Below is a small trained network, with its code and all its weights. Each question gives an input and a class and asks what happens when units are switched off, that is, made to give their printed mean instead of their output.

import numpy as np


def w(rows, s, z=0):
    codes = np.array(rows[::2]) - 128.0
    scale = np.full(codes.shape[1], s)
    scale[-1] = z or s
    return codes * scale


def norm(h):
    return h / np.sqrt((h * h).mean(-1, keepdims=True) + 1e-5)


def f(y):
    return y / 2 * (1 + np.tanh(0.7978845608 * (y + 0.044715 * y**3)))


def log_softmax(a):
    a = a - a.max(-1, keepdims=True)
    return a - np.log(np.exp(a).sum(-1, keepdims=True))


def net(x, mask):
    res = np.array(x, float).reshape(1, 2) / 4 @ E
    u = 0
    for l in range(2):
        y = f(norm(res) @ A[l][:, :-1].T + A[l][:, -1])
        res = res + np.where(mask[u : u + 14], y, B[l][:, -1]) @ B[l][:, :-1]
        u += 14
    return log_softmax(norm(res)[-1] @ U[:, :-1].T + U[:, -1])


A, B = {}, {}
E = w([
[207,148,81,181,76],'x0',
[198,253,168,145,195],'x1',
],0.006)
A[0] = w([
[110,176,67,67,125,81],'0.n1',
[146,136,71,233,76,69],'0.n2',
[127,116,141,160,128,2],'0.n3',
[164,136,106,166,140,103],'0.n4',
[158,134,72,171,86,121],'0.n5',
[43,113,196,64,183,69],'0.n6',
[165,191,101,114,139,102],'0.n7',
[117,40,113,143,152,98],'0.n8',
[96,124,175,84,183,118],'0.n9',
[102,154,82,92,152,92],'0.n10',
[120,30,105,2,111,168],'0.n11',
[99,134,119,202,103,55],'0.n12',
[32,135,145,133,98,124],'0.n13',
[111,86,143,93,103,175],'0.n14',
],0.0092,0.0029)
B[0] = w([
[71,114,122,101,125,120],'0.n1',
[119,142,195,86,121,189],'0.n2',
[159,137,186,111,83,107],'0.n3',
[96,92,104,67,125,149],'0.n4',
[140,146,173,56,126,175],'0.n5',
[93,132,254,78,99,243],'0.n6',
[48,53,125,144,99,181],'0.n7',
[218,141,50,137,155,172],'0.n8',
[103,113,192,118,169,197],'0.n9',
[57,126,116,89,114,128],'0.n10',
[219,144,52,128,112,253],'0.n11',
[171,160,157,97,124,122],'0.n12',
[155,153,101,187,86,175],'0.n13',
[193,210,79,129,88,176],'0.n14',
],0.0071,0.0062)
A[1] = w([
[114,202,192,177,203,125],'1.n1',
[72,74,139,247,115,1],'1.n2',
[95,86,182,205,81,122],'1.n3',
[106,189,124,122,163,65],'1.n4',
[165,138,200,90,19,55],'1.n5',
[139,178,76,234,169,204],'1.n6',
[154,91,184,196,60,132],'1.n7',
[62,189,208,46,190,193],'1.n8',
[242,192,134,139,69,90],'1.n9',
[254,119,103,33,69,158],'1.n10',
[19,122,161,161,85,170],'1.n11',
[135,18,32,150,72,75],'1.n12',
[92,186,133,191,139,123],'1.n13',
[75,35,146,160,222,32],'1.n14',
],0.0079,0.0024)
B[1] = w([
[178,203,4,174,92,186],'1.n1',
[105,168,165,2,86,119],'1.n2',
[56,102,132,112,32,127],'1.n3',
[196,132,80,155,23,132],'1.n4',
[80,156,230,104,157,198],'1.n5',
[177,140,83,48,42,150],'1.n6',
[49,217,169,38,139,136],'1.n7',
[159,114,22,152,80,249],'1.n8',
[54,99,188,106,114,214],'1.n9',
[48,156,157,70,172,254],'1.n10',
[147,56,86,70,63,152],'1.n11',
[183,215,79,211,54,161],'1.n12',
[133,175,20,122,74,134],'1.n13',
[181,137,231,102,169,142],'1.n14',
],0.0051,0.009)
U = w([
[61,190,202,87,82,180],'0',
[185,170,28,161,28,243],'1',
[112,88,137,100,45,213],'2',
[162,17,107,169,201,4],'3',
[175,2,135,248,167,4],'4',
[140,48,152,234,172,4],'5',
[224,74,144,191,200,4],'6',
],0.0093,0.0039)

Each question gives the input, the list of numbers given to net, and the class t.
The units are the neurons (one row each of A and B). Each row of codes is followed by its name. A weight is (code - 128) times the scale printed after its matrix; where a second scale follows, it is the last column's (A, B and U).
mask holds one flag per neuron, layer by layer. A switched-off neuron (its flag False) gives its mean, the last column of its row in B, instead of its output. The means were averaged over made-up inputs and are rounded, as every weight is.
A unit's drop is (log p(t) with every unit on - log p(t) with that unit switched off) / (log p(t) with every unit on - log p(t) with every unit switched off).
The circuit of an input: a set's keep is (log p(t) with only the set's units on - log p(t) with every unit switched off) / (log p(t) with every unit on - log p(t) with every unit switched off). Starting from the 12 units with the biggest drops (on a tie, the unit counted first), units are removed one at a time, each time the one whose removal leaves the highest keep (on an exact tie, the one counted first), for as long as the keep stays at least 0.8.
units of the circuit, in order: the units of the circuit, biggest drop first
top k neurons: the k neurons with the biggest drops, biggest first
top k neurons in layer l: the k neurons of layer l with the biggest drops, biggest first
drop of u: that unit's drop, to one decimal
input [-5,7], class 1: units of the circuit, in order => 1.n8, 1.n1
input [0,3], class 2: top 4 neurons in layer 0 => 0.n7, 0.n11, 0.n14, 0.n8
input [0,2], class 2: top 3 neurons in layer 1 => 1.n11, 1.n10, 1.n5
input [-4,5], class 1: units of the circuit, in order => 1.n8, 1.n1
input [8,8], class 0: units of the circuit, in order => 1.n8, 1.n9
input [-5,-7], class 1: units of the circuit, in order => 0.n11, 1.n12
input [0,1], class 2: top 3 neurons => 0.n11, 1.n11, 1.n10
input [-3,3], class 2: top 3 neurons => 0.n11, 1.n11, 1.n8
input [-1,2], class 2: top 3 neurons in layer 0 => 0.n7, 0.n14, 0.n11
input [-2,3], class 2: top 2 neurons in layer 1 => 1.n12, 1.n11
input [-4,-8], class 1: top neuron => 1.n12
input [4,2], class 0: drop of 0.n4 => -0.1
